Below are the code and all the weights of a small trained network. Each question names an input and a class and asks about switching units off, where a switched-off unit gives its printed mean instead of its output.

import numpy as np


def w(rows, s, z=0):
    codes = np.array(rows[::2]) - 128.0
    scale = np.full(codes.shape[1], s)
    scale[-1] = z or s
    return codes * scale


def f(y):
    return y / 2 * (1 + np.tanh(0.7978845608 * (y + 0.044715 * y**3)))


def log_softmax(a):
    a = a - a.max(-1, keepdims=True)
    return a - np.log(np.exp(a).sum(-1, keepdims=True))


def net(x, mask):
    res = np.array(x, float).reshape(1, 7) / 4 @ E
    y = f(res @ A[0][:, :-1].T + A[0][:, -1])
    res = res + np.where(mask, y, B[0][:, -1]) @ B[0][:, :-1]
    return log_softmax(res[-1] @ U[:, :-1].T + U[:, -1])


A, B = {}, {}
E = w([
[107,109,2,161,118,197],'x0',
[156,135,93,174,194,69],'x1',
[126,130,128,128,131,131],'x2',
[133,63,177,246,123,154],'x3',
[51,101,123,132,115,83],'x4',
[127,209,159,171,54,126],'x5',
[126,131,128,128,130,129],'x6',
],0.0078)
A[0] = w([
[127,89,154,173,133,160,84],'n0',
[145,117,58,142,90,130,93],'n1',
[99,143,121,153,95,66,117],'n2',
[142,93,145,146,136,147,87],'n3',
[138,136,153,130,159,103,57],'n4',
[164,116,152,130,149,119,110],'n5',
[124,100,136,73,123,166,40],'n6',
[191,151,105,155,160,114,120],'n7',
[121,162,128,168,196,108,90],'n8',
[99,117,110,142,131,56,158],'n9',
[106,134,109,99,118,129,90],'n10',
[70,180,143,145,71,123,130],'n11',
[103,73,156,74,52,147,112],'n12',
[117,40,138,83,165,151,137],'n13',
[202,165,171,128,166,168,150],'n14',
[141,193,120,170,97,148,175],'n15',
[109,181,109,84,165,120,85],'n16',
[158,134,70,146,96,150,120],'n17',
[254,143,141,145,142,196,83],'n18',
[141,132,181,111,142,95,96],'n19',
[94,51,124,151,71,78,111],'n20',
[50,165,100,157,157,182,105],'n21',
[108,123,136,118,125,143,255],'n22',
[189,145,143,117,132,200,103],'n23',
[107,159,90,70,125,120,104],'n24',
[145,143,95,72,89,85,85],'n25',
[133,119,161,97,85,170,61],'n26',
[116,105,183,92,106,221,117],'n27',
[146,168,145,151,92,135,90],'n28',
[130,91,100,105,48,172,165],'n29',
[128,140,87,196,179,115,180],'n30',
[130,99,180,166,183,187,170],'n31',
[129,108,145,197,108,118,115],'n32',
[136,116,74,143,109,154,97],'n33',
[140,112,198,107,107,93,97],'n34',
[174,162,83,174,150,80,136],'n35',
[125,98,152,171,127,155,89],'n36',
[150,124,126,160,151,107,73],'n37',
],0.012,0.0074)
B[0] = w([
[174,192,148,163,151,181,164],'n0',
[91,99,223,177,136,160,173],'n1',
[120,87,92,95,156,153,158],'n2',
[160,130,115,160,143,170,135],'n3',
[105,95,136,223,117,178,123],'n4',
[116,114,133,160,109,136,140],'n5',
[157,113,101,189,138,142,125],'n6',
[100,124,94,142,95,105,178],'n7',
[114,115,97,217,119,118,153],'n8',
[70,131,77,85,103,134,196],'n9',
[129,146,126,154,135,161,133],'n10',
[182,50,65,109,150,130,200],'n11',
[66,152,63,160,131,96,179],'n12',
[222,2,62,153,142,111,222],'n13',
[86,109,166,69,104,133,209],'n14',
[204,58,79,116,154,89,231],'n15',
[183,186,143,193,102,173,174],'n16',
[103,90,203,135,129,140,186],'n17',
[71,135,62,34,164,209,201],'n18',
[76,99,211,169,101,160,165],'n19',
[116,178,100,63,142,228,180],'n20',
[96,97,181,147,147,162,170],'n21',
[121,175,173,33,97,53,254],'n22',
[74,115,85,111,126,143,170],'n23',
[171,185,140,120,114,175,193],'n24',
[181,195,166,171,152,213,173],'n25',
[129,111,91,225,136,131,138],'n26',
[106,170,90,221,132,29,184],'n27',
[171,70,104,196,148,156,159],'n28',
[96,157,165,105,90,54,212],'n29',
[115,154,154,103,88,75,250],'n30',
[170,196,153,96,112,99,223],'n31',
[156,162,122,101,112,159,181],'n32',
[103,90,228,176,129,166,171],'n33',
[87,104,237,139,127,137,180],'n34',
[119,138,102,176,118,49,208],'n35',
[162,182,133,163,126,177,156],'n36',
[127,146,105,232,150,143,129],'n37',
],0.016,0.006)
U = w([
[240,235,128,139,88,202,53],'0',
[166,142,126,77,60,103,253],'1',
[111,93,194,143,120,156,56],'2',
[165,153,118,74,90,95,226],'3',
[95,178,47,182,84,93,45],'4',
[101,152,75,51,130,176,190],'5',
[254,56,99,114,134,127,38],'6',
],0.009,0.0058)

Each question gives the input, the list of numbers given to net, and the class t.
The units are the neurons (one row each of A and B). Each row of codes is followed by its name. A weight is (code - 128) times the scale printed after its matrix; where a second scale follows, it is the last column's (A, B and U).
mask holds one flag per neuron, in row order. A switched-off neuron (its flag False) gives its mean, the last column of its row in B, instead of its output. The means were averaged over made-up inputs and are rounded, as every weight is.
A unit's drop is (log p(t) with every unit on - log p(t) with that unit switched off) / (log p(t) with every unit on - log p(t) with every unit switched off).
The circuit of an input: a set's keep is (log p(t) with only the set's units on - log p(t) with every unit switched off) / (log p(t) with every unit on - log p(t) with every unit switched off). Starting from the 12 units with the biggest drops (on a tie, the unit counted first), units are removed one at a time, each time the one whose removal leaves the highest keep (on an exact tie, the one counted first), for as long as the keep stays at least 0.8.
circuit, biggest first: the units of the circuit, biggest drop first
most important unit: the unit with the biggest drop
k most important neurons: the k neurons with the biggest drops, biggest first
drop when u is switched off: that unit's drop, to one decimal
input [-7,0,-4,3,-8,-3,2], class 5: circuit, biggest first -> n18
input [-7,-8,-6,7,-8,-4,-4], class 4: 2 most important neurons -> n27, n12
input [-8,7,-6,0,-2,-7,0], class 2: circuit, biggest first -> n19, n4
input [-8,0,4,6,0,-8,-1], class 2: 2 most important neurons -> n34, n19
input [-7,-5,7,-5,-3,8,-7], class 6: 2 most important neurons -> n11, n15
input [-3,-2,-7,-7,-6,-6,7], class 0: 2 most important neurons -> n16, n25
input [-6,8,-2,-8,2,-7,8], class 0: 2 most important neurons -> n16, n25
input [6,-7,-4,-7,3,7,-1], class 0: 2 most important neurons -> n25, n24
input [-5,-7,-7,-8,0,7,4], class 0: 3 most important neurons -> n25, n24, n16
input [-7,3,-7,0,-4,8,-6], class 6: circuit, biggest first -> n15, n28
input [-5,-3,-3,6,-8,1,3], class 5: 2 most important neurons -> n18, n14
input [5,-4,-4,0,3,-4,0], class 2: circuit, biggest first -> n33, n21
input [0,5,-2,2,7,-1,-3], class 5: circuit, biggest first -> n20, n9
input [-1,4,-1,3,8,2,-1], class 5: most important unit -> n20
input [-3,-3,-3,-1,-6,-1,-1], class 5: circuit, biggest first -> n18, n23
input [1,-2,1,1,5,7,4], class 6: circuit, biggest first -> n11, n15
input [8,6,-7,-8,-2,0,3], class 0: 3 most important neurons -> n24, n16, n25
input [-5,-5,5,-7,-3,-6,6], class 0: 2 most important neurons -> n25, n16
input [-1,0,-3,-3,5,8,0], class 6: 2 most important neurons -> n11, n15
input [-2,-8,7,2,-7,-2,0], class 4: circuit, biggest first -> n27
input [7,7,6,1,6,0,-2], class 2: circuit, biggest first -> n1, n21
input [0,-1,-4,0,-5,6,0], class 6: 2 most important neurons -> n15, n28
input [7,-6,0,-2,3,3,7], class 2: circuit, biggest first -> n21, n1
input [-2,8,-3,4,-4,8,5], class 4: 2 most important neurons -> n35, n8
input [-7,5,6,-1,6,-6,6], class 2: 4 most important neurons -> n19, n34, n4, n15
input [-6,-3,-6,-2,-8,-4,-7], class 5: 2 most important neurons -> n18, n23
input [-2,-1,1,4,-7,5,-2], class 5: circuit, biggest first -> n18
input [-3,-2,-1,6,-4,-6,-6], class 0: drop when n0 is switched off -> 0.5
input [-2,4,4,-2,5,7,-2], class 6: drop when n11 is switched off -> 0.4
input [-3,-7,1,-2,-6,0,2], class 4: drop when n27 is switched off -> 0.7
